Here is a tiny trained network, its code and every weight. The questions are about switching its units off for an input and a target symbol, where a switched-off unit gives its printed mean instead of its output.

import numpy as np


def w(rows, s, z=0):
    codes = np.array(rows[::2]) - 128.0
    scale = np.full(codes.shape[1], s)
    scale[-1] = z or s
    return codes * scale


def f(y):
    return np.maximum(y, 0)


def softmax(a):
    e = np.exp(a - a.max(-1, keepdims=True))
    return e / e.sum(-1, keepdims=True)


def log_softmax(a):
    a = a - a.max(-1, keepdims=True)
    return a - np.log(np.exp(a).sum(-1, keepdims=True))


def net(x, mask):
    ids = ['αβγδεζθλμξπτφψω'.index(c) for c in x.split()]
    T = len(ids)
    res = E[ids] + P[:T]
    u = 0
    for l in range(2):
        q, k, v = (res @ M[l].T for M in (Q, K, V))
        z = softmax(np.where(np.tri(T) > 0, q @ k.T / 3**0.5, -1e9)) @ v
        res = res + np.where(mask[u], z, O[l][:, -1]) @ O[l][:, :-1]
        u += 1
        y = f(res @ A[l][:, :-1].T + A[l][:, -1])
        res = res + np.where(mask[u : u + 12], y, B[l][:, -1]) @ B[l][:, :-1]
        u += 12
    return log_softmax(res[-1] @ U[:, :-1].T + U[:, -1])


Q, K, V, O, A, B = {}, {}, {}, {}, {}, {}
E = w([
[108,155,1,118,220,134,101],'α',
[62,36,71,138,127,117,141],'β',
[123,111,238,33,80,179,103],'γ',
[154,32,66,92,125,79,154],'δ',
[228,125,78,63,115,123,68],'ε',
[73,125,112,84,110,106,201],'ζ',
[113,139,186,56,60,89,128],'θ',
[127,92,79,147,59,132,206],'λ',
[68,179,11,213,103,137,168],'μ',
[164,226,127,117,145,177,46],'ξ',
[171,7,197,156,92,150,62],'π',
[124,134,81,91,182,254,171],'τ',
[139,144,134,59,138,211,193],'φ',
[199,211,143,123,13,150,147],'ψ',
[62,186,132,105,142,30,116],'ω',
],0.018)
P = w([
[156,83,183,168,236,118,209],'0',
[153,95,176,150,206,130,177],'1',
[150,104,159,143,179,135,173],'2',
[148,116,148,133,159,132,161],'3',
[143,123,135,121,141,132,150],'4',
[140,130,120,113,121,127,146],'5',
[138,138,111,102,105,122,133],'6',
[130,145,99,97,85,119,121],'7',
[124,153,89,85,68,116,110],'8',
[119,157,77,77,47,113,99],'9',
[111,159,65,65,28,108,91],'10',
[108,166,57,64,13,112,83],'11',
],0.011)
Q[0] = w([
[78,162,103,99,99,17,152],'0.h0',
[114,14,96,87,50,144,137],'0.h0',
[178,35,254,182,67,215,42],'0.h0',
],0.01)
K[0] = w([
[61,164,58,87,87,117,87],'0.h0',
[111,9,143,111,99,127,126],'0.h0',
[177,9,254,237,145,124,66],'0.h0',
],0.0095)
V[0] = w([
[97,115,87,139,2,160,152],'0.h0',
[52,149,124,99,72,38,31],'0.h0',
[166,133,143,17,146,192,136],'0.h0',
],0.0044)
O[0] = w([
[122,24,253,141,139,126,64,255],'0.h0',
[189,99,172,178,233,33,206,113],'0.h0',
[184,133,175,165,59,120,141,202],'0.h0',
],0.0052,0.00089)
A[0] = w([
[52,174,117,132,206,48,122,105],'0.n0',
[155,109,181,254,195,27,122,81],'0.n1',
[95,64,209,143,123,104,99,144],'0.n2',
[137,188,196,101,134,155,90,119],'0.n3',
[57,190,112,153,124,60,237,2],'0.n4',
[74,107,80,229,50,108,203,91],'0.n5',
[114,219,167,168,170,84,155,58],'0.n6',
[151,139,134,69,111,223,107,132],'0.n7',
[213,103,65,97,197,83,112,141],'0.n8',
[99,139,111,86,180,160,163,172],'0.n9',
[141,154,107,88,65,121,219,129],'0.n10',
[123,53,183,96,181,89,141,109],'0.n11',
],0.0081,0.0054)
B[0] = w([
[144,163,177,203,102,57,111,204],'0.n0',
[105,125,76,60,255,88,205,154],'0.n1',
[111,129,91,88,204,127,101,210],'0.n2',
[99,188,94,120,93,114,159,182],'0.n3',
[191,172,194,119,107,127,107,184],'0.n4',
[48,122,133,153,95,61,89,201],'0.n5',
[229,110,176,172,71,68,125,154],'0.n6',
[153,159,184,179,166,85,125,230],'0.n7',
[180,139,73,130,140,60,207,202],'0.n8',
[103,108,147,147,206,156,118,211],'0.n9',
[126,72,203,87,71,145,137,254],'0.n10',
[95,137,131,122,173,144,119,190],'0.n11',
],0.0085,0.0055)
Q[1] = w([
[115,81,38,136,115,182,166],'1.h0',
[104,102,191,46,83,139,203],'1.h0',
[98,176,119,58,135,254,120],'1.h0',
],0.0099)
K[1] = w([
[136,114,99,234,152,165,254],'1.h0',
[122,101,231,61,79,107,219],'1.h0',
[121,234,212,181,204,244,220],'1.h0',
],0.0086)
V[1] = w([
[178,183,72,1,150,110,97],'1.h0',
[217,80,137,189,207,161,79],'1.h0',
[169,64,57,122,97,167,56],'1.h0',
],0.007)
O[1] = w([
[132,203,123,168,153,252,161,186],'1.h0',
[172,157,88,105,46,146,83,16],'1.h0',
[156,193,87,87,123,130,170,1],'1.h0',
],0.011,0.0043)
A[1] = w([
[101,204,69,148,142,145,152,96],'1.n0',
[153,75,119,128,1,152,171,110],'1.n1',
[35,52,141,150,247,158,108,34],'1.n2',
[102,81,213,160,174,147,60,118],'1.n3',
[71,85,67,129,220,106,180,104],'1.n4',
[79,100,137,92,36,118,122,20],'1.n5',
[193,80,105,86,217,176,102,105],'1.n6',
[146,150,186,114,45,99,67,29],'1.n7',
[219,107,135,65,66,122,155,122],'1.n8',
[89,16,99,135,109,152,81,255],'1.n9',
[140,54,86,140,187,193,186,88],'1.n10',
[154,162,120,137,160,107,214,38],'1.n11',
],0.0097,0.0044)
B[1] = w([
[155,83,151,155,159,108,82,173],'1.n0',
[154,100,142,142,118,50,55,156],'1.n1',
[154,206,88,108,142,49,126,237],'1.n2',
[114,109,102,165,120,167,167,248],'1.n3',
[146,76,137,120,91,224,96,201],'1.n4',
[163,150,111,150,205,106,122,169],'1.n5',
[84,133,158,163,138,105,190,173],'1.n6',
[155,112,84,126,69,152,125,160],'1.n7',
[85,147,88,165,109,144,166,162],'1.n8',
[124,166,168,95,129,189,121,223],'1.n9',
[122,125,137,71,134,6,143,159],'1.n10',
[117,117,119,81,115,180,124,168],'1.n11',
],0.012,0.013)
U = w([
[149,53,75,153,200,152,123,136],'α',
[110,159,82,33,103,134,71,175],'β',
[135,121,110,125,122,122,133,68],'γ',
[138,52,83,84,96,124,180,111],'δ',
[165,178,35,135,105,118,174,113],'ε',
[51,137,183,120,210,138,199,232],'ζ',
[188,155,139,85,138,96,141,28],'θ',
[26,141,46,178,118,77,88,166],'λ',
[167,142,116,98,119,66,131,70],'μ',
[186,197,160,146,151,132,84,37],'ξ',
[151,63,197,87,136,78,78,107],'π',
[80,63,170,141,83,254,133,144],'τ',
[138,99,115,182,153,90,157,3],'φ',
[140,91,156,158,26,148,125,194],'ψ',
[135,114,119,122,123,121,128,61],'ω',
],0.0097,0.005)

Each question gives the input, a string of symbols that net reads in full, and the target symbol t.
The units are the heads (3 rows each of Q, K, V and O) and the neurons (one row each of A and B). Each row of codes is followed by its name. A weight is (code - 128) times the scale printed after its matrix; where a second scale follows, it is the last column's (O, A, B and U).
mask holds one flag per unit, layer by layer, with each layer's heads first. A switched-off unit (its flag False) gives its mean, the last column of its rows in O or B, instead of its output. The means were averaged over made-up inputs and are rounded, as every weight is.
A unit's drop is (log p(t) with every unit on - log p(t) with that unit switched off) / (log p(t) with every unit on - log p(t) with every unit switched off).
The circuit of an input: a set's keep is (log p(t) with only the set's units on - log p(t) with every unit switched off) / (log p(t) with every unit on - log p(t) with every unit switched off). Starting from the 12 units with the biggest drops (on a tie, the unit counted first), units are removed one at a time, each time the one whose removal leaves the highest keep (on an exact tie, the one counted first), for as long as the keep stays at least 0.8.
units of the circuit, in order: the units of the circuit, biggest drop first
most important unit: the unit with the biggest drop
top k neurons: the k neurons with the biggest drops, biggest first
k most important neurons of layer l: the k neurons of layer l with the biggest drops, biggest first
input τ α φ θ ω β ξ γ δ β θ ω, target ζ: units of the circuit, in order => (1.h0)
input μ β β π, target ζ: units of the circuit, in order => (1.n6 0.n1)
input ζ π μ β τ δ π β γ, target ζ: units of the circuit, in order => (1.h0 0.n3)
input θ θ β μ ω θ, target ζ: units of the circuit, in order => (1.h0 1.n4)
input α θ ζ α ε π δ ζ δ ζ ζ ξ, target ξ: 2 most important neurons of layer 0 => (0.n7 0.n10)
input ψ λ θ τ ψ ξ δ ω, target θ: units of the circuit, in order => (0.h0 0.n6 0.n4 1.h0)
input ω γ ω, target φ: 2 most important neurons of layer 1 => (1.n3 1.n9)
input ψ π θ γ ω θ δ θ θ φ, target ζ: units of the circuit, in order => (1.h0 0.n3 0.h0)
input τ α τ, target τ: top 4 neurons => (0.n7 1.n2 0.n2 0.n1)
input φ ω ω, target φ: top 2 neurons => (0.n1 0.n0)
input π θ φ μ α π α, target α: top 3 neurons => (1.n0 1.n2 0.n8)
input β λ τ τ ω, target π: 2 most important neurons of layer 0 => (0.n5 0.n1)
input θ θ ω μ ζ ω, target λ: top 2 neurons => (0.n0 0.n1)
input ξ ω ψ θ γ θ ε ω, target ξ: most important unit => 0.h0
input π ω π, target τ: top 4 neurons => (1.n2 0.n0 0.n2 1.n9)
input ω γ λ μ δ θ τ μ ε ω, target ξ: 2 most important neurons of layer 0 => (0.n0 0.n10)
input ζ ψ ω π τ ζ θ ζ δ γ φ ψ, target ψ: 2 most important neurons of layer 0 => (0.n10 0.n7)
input μ α ζ π ψ ω ω, target ε: top 2 neurons => (0.n2 1.n8)
input θ δ α λ φ ξ τ θ ψ θ τ φ, target τ: 3 most important neurons of layer 0 => (0.n7 0.n5 0.n0)
input τ ξ ω μ ω, target λ: most important unit => 1.h0
input ε ω ψ θ δ α θ δ λ φ, target ζ: top 2 neurons => (1.n4 0.n9)
input ζ ω ω ε ξ ε, target ε: top 2 neurons => (1.n8 0.n8)
